Each row has a name. Each question is about the rows just above it.

[-37.6  67.7  21.8 -85.3 -92.0 -20.0 -50.8 -83.0 -43.2  23.8 -38.4  50.1
  35.7  84.1  56.9  77.0] = (83)
[-83.1  75.2   8.5 -18.3 -48.7  22.2   2.0  49.1 -84.0  54.2  16.3 -24.5
   2.5  70.1 -56.8  48.0] = (69)
[ 74.9  -5.1  21.0 -46.5  55.9  79.9 -79.8 -67.1 -91.0 -18.8 -35.6  43.3
 -48.5 -91.4 -23.7  82.7] = (72)
[-83.1  75.2  36.7 -18.3 -48.7  22.2   2.0  22.2 -84.0  54.2  16.3  22.2
   2.5  70.1 -56.8 -83.1] = (120)
[ 61.5  -7.4 -70.7 -78.3 -30.7 -82.4 -89.9 -61.9 -51.1  55.5  48.8 -73.8
 -69.1 -34.0 -13.4 -29.6] = (10)
[ 73.8 -46.1 -67.4  58.3   5.5  79.9 -32.1  21.0  35.9 -46.6  15.4 -46.5
  74.4 -85.6 -11.8   1.7] = (102)
(102) without one entry, shuffled: [  5.5  35.9  79.9  15.4  74.4 -67.4 -32.1 -85.6  73.8   1.7 -46.1 -11.8
  58.3  21.0 -46.6]. Gone: | [-46.5]
How many times does (120) hold [-83.1]? | 2
Count of [36.0] in (102): | 0

[-13.4 -31.1 -33.8 -13.4  54.8  45.2 -13.4 -18.4 -20.2   1.6] = (113)
[-74.2 -26.3   1.8 -63.8 -58.5  77.2 -69.3 -63.7   1.7 -39.0] = (65)
[-13.4 -31.1 -13.4 -12.0  32.6 -18.5  54.7 -18.4  21.3   1.6] = (35)
Which entry of (65) is missing from [  1.8 -58.5 -26.3 -74.2 -69.3 -63.8 -63.7   1.7  77.2]? | [-39.0]
Count of [54.6] in (35): | 0
(65) without one entry, shuffled: [-26.3 -69.3 -63.8   1.8 -74.2 -58.5 -39.0  77.2 -63.7]. Gone: | [1.7]
Count of [1.6] in (113): | 1
Times [-63.7] occurs in (65): | 1
Shuffled (65) with one entry gone: [-26.3 -63.8 -63.7 -58.5  77.2   1.8 -74.2 -39.0 -69.3], missing | [1.7]
How many times does (113) hold [-18.4]? | 1

